Below are the code and all the weights of a small trained network. Each question names an input and a target symbol and asks about switching units off, where a switched-off unit gives its printed mean instead of its output.

import numpy as np


def w(rows, s, z=0):
    codes = np.array(rows[::2]) - 128.0
    scale = np.full(codes.shape[1], s)
    scale[-1] = z or s
    return codes * scale


def f(y):
    return np.maximum(y, 0)


def softmax(a):
    e = np.exp(a - a.max(-1, keepdims=True))
    return e / e.sum(-1, keepdims=True)


def log_softmax(a):
    a = a - a.max(-1, keepdims=True)
    return a - np.log(np.exp(a).sum(-1, keepdims=True))


def net(x, mask):
    ids = ['αβγζηθλμξπτφψω'.index(c) for c in x.split()]
    T = len(ids)
    res = E[ids] + P[:T]
    u = 0
    for l in range(2):
        q, k, v = (res @ M[l].T for M in (Q, K, V))
        z = softmax(np.where(np.tri(T) > 0, q @ k.T / 4**0.5, -1e9)) @ v
        res = res + np.where(mask[u], z, O[l][:, -1]) @ O[l][:, :-1]
        u += 1
        y = f(res @ A[l][:, :-1].T + A[l][:, -1])
        res = res + np.where(mask[u : u + 4], y, B[l][:, -1]) @ B[l][:, :-1]
        u += 4
    return log_softmax(res[-1] @ U[:, :-1].T + U[:, -1])


Q, K, V, O, A, B = {}, {}, {}, {}, {}, {}
E = w([
[73,107,86,208],'α',
[199,76,115,69],'β',
[131,80,58,180],'γ',
[102,117,127,128],'ζ',
[83,123,113,118],'η',
[81,97,240,159],'θ',
[90,122,114,117],'λ',
[119,28,124,51],'μ',
[112,117,131,128],'ξ',
[87,97,88,158],'π',
[226,230,5,103],'τ',
[92,147,148,125],'φ',
[100,129,124,123],'ψ',
[85,109,103,154],'ω',
],0.013)
P = w([
[1,163,155,64],'0',
[26,107,83,135],'1',
[74,118,114,126],'2',
[102,116,120,120],'3',
[122,117,127,115],'4',
[138,114,128,117],'5',
[149,111,126,113],'6',
[164,109,126,112],'7',
[172,100,123,111],'8',
[177,99,126,110],'9',
[186,98,122,107],'10',
[189,90,128,103],'11',
],0.0087)
Q[0] = w([
[128,139,100,203],'L0H0',
[76,86,208,134],'L0H0',
[161,142,2,128],'L0H0',
[111,167,217,137],'L0H0',
],0.007)
K[0] = w([
[97,201,109,158],'L0H0',
[35,65,197,138],'L0H0',
[202,240,2,86],'L0H0',
[147,61,155,179],'L0H0',
],0.0064)
V[0] = w([
[129,178,187,171],'L0H0',
[255,167,75,67],'L0H0',
[173,101,157,127],'L0H0',
[127,224,74,170],'L0H0',
],0.0095)
O[0] = w([
[148,116,121,214,16],'L0H0',
[177,230,250,89,85],'L0H0',
[179,86,223,124,117],'L0H0',
[152,255,38,188,4],'L0H0',
],0.0063,0.004)
A[0] = w([
[24,212,254,135,213],'L0N0',
[104,144,99,56,254],'L0N1',
[64,13,106,200,66],'L0N2',
[17,205,228,105,200],'L0N3',
],0.0058,0.0036)
B[0] = w([
[77,91,30,134,161],'L0N0',
[184,72,87,116,254],'L0N1',
[107,159,165,74,234],'L0N2',
[76,108,2,101,166],'L0N3',
],0.0087,0.0055)
Q[1] = w([
[120,158,228,188],'L1H0',
[122,192,254,197],'L1H0',
[135,146,94,206],'L1H0',
[147,120,173,25],'L1H0',
],0.0087)
K[1] = w([
[8,104,141,126],'L1H0',
[2,76,101,151],'L1H0',
[118,31,208,83],'L1H0',
[116,193,18,120],'L1H0',
],0.0075)
V[1] = w([
[113,167,131,140],'L1H0',
[176,109,78,131],'L1H0',
[169,254,128,104],'L1H0',
[59,142,126,112],'L1H0',
],0.0083)
O[1] = w([
[189,210,135,41,39],'L1H0',
[76,76,53,111,253],'L1H0',
[79,253,115,81,46],'L1H0',
[126,120,220,82,129],'L1H0',
],0.005,0.0044)
A[1] = w([
[182,104,252,105,65],'L1N0',
[133,73,155,140,253],'L1N1',
[136,128,130,136,104],'L1N2',
[157,193,142,120,90],'L1N3',
],0.012,0.0041)
B[1] = w([
[254,234,178,143,162],'L1N0',
[171,92,97,209,248],'L1N1',
[119,102,129,132,128],'L1N2',
[120,79,69,210,154],'L1N3',
],0.0083,0.015)
U = w([
[74,58,69,153,182],'α',
[159,111,99,189,168],'β',
[176,147,156,141,215],'γ',
[203,173,203,136,113],'ζ',
[110,133,150,149,13],'η',
[59,144,204,96,227],'θ',
[110,134,145,150,3],'λ',
[126,117,136,2,67],'μ',
[114,139,145,156,18],'ξ',
[106,152,140,139,110],'π',
[116,173,86,129,112],'τ',
[111,138,160,148,39],'φ',
[117,135,149,152,18],'ψ',
[104,152,140,131,108],'ω',
],0.0088,0.0071)

Each question gives the input, a string of symbols that net reads in full, and the target symbol t.
The units are the heads (4 rows each of Q, K, V and O) and the neurons (one row each of A and B). Each row of codes is followed by its name. A weight is (code - 128) times the scale printed after its matrix; where a second scale follows, it is the last column's (O, A, B and U).
mask holds one flag per unit, layer by layer, with each layer's heads first. A switched-off unit (its flag False) gives its mean, the last column of its rows in O or B, instead of its output. The means were averaged over made-up inputs and are rounded, as every weight is.
A unit's drop is (log p(t) with every unit on - log p(t) with that unit switched off) / (log p(t) with every unit on - log p(t) with every unit switched off).
The circuit of an input: a set's keep is (log p(t) with only the set's units on - log p(t) with every unit switched off) / (log p(t) with every unit on - log p(t) with every unit switched off). Starting from all 10 units, units are removed one at a time, each time the one whose removal leaves the highest keep (on an exact tie, the one counted first), for as long as the keep stays at least 0.8.
circuit, biggest first: the units of the circuit, biggest drop first
top k neurons: the k neurons with the biggest drops, biggest first
top k neurons in layer l: the k neurons of layer l with the biggest drops, biggest first
drop when u is switched off: that unit's drop, to one decimal
input ζ μ β β μ ψ ξ η ψ β τ, target τ: circuit, biggest first	(L0H0, L1H0, L0N3, L0N0)
input θ φ τ θ, target θ: top neuron	(L0N2)
input π τ ξ, target τ: circuit, biggest first	(L0H0, L1H0)
input φ μ β α τ μ, target μ: circuit, biggest first	(L1H0, L0H0, L1N1)
input η θ μ β φ θ β θ β θ θ, target ζ: top 3 neurons	(L1N0, L0N2, L0N3)
input β θ ξ β θ β β, target ζ: circuit, biggest first	(L0H0, L1N0)
input ψ ψ ζ ξ φ θ θ θ μ θ, target ζ: top 2 neurons	(L1N0, L0N2)
input γ μ θ μ λ μ μ μ, target ζ: top 2 neurons in layer 1	(L1N0, L1N3)
input β τ β β μ π μ β β β μ μ, target μ: circuit, biggest first	(L1H0, L0H0)
input μ μ μ, target β: top 2 neurons	(L1N0, L1N1)
input θ λ θ ψ ζ β ζ π γ ψ τ γ, target γ: top 3 neurons in layer 0	(L0N3, L0N1, L0N0)
input λ β β ξ β θ φ β, target ζ: top 2 neurons in layer 0	(L0N3, L0N0)
input τ π θ θ θ ω θ τ ψ μ τ, target τ: drop when L0H0 is switched off	0.6
input β τ β γ ω τ ζ τ η, target τ: drop when L1H0 is switched off	0.6
input β β ψ ζ θ γ τ λ θ, target θ: drop when L0N2 is switched off	0.3
input β τ ζ, target τ: drop when L0H0 is switched off	0.9
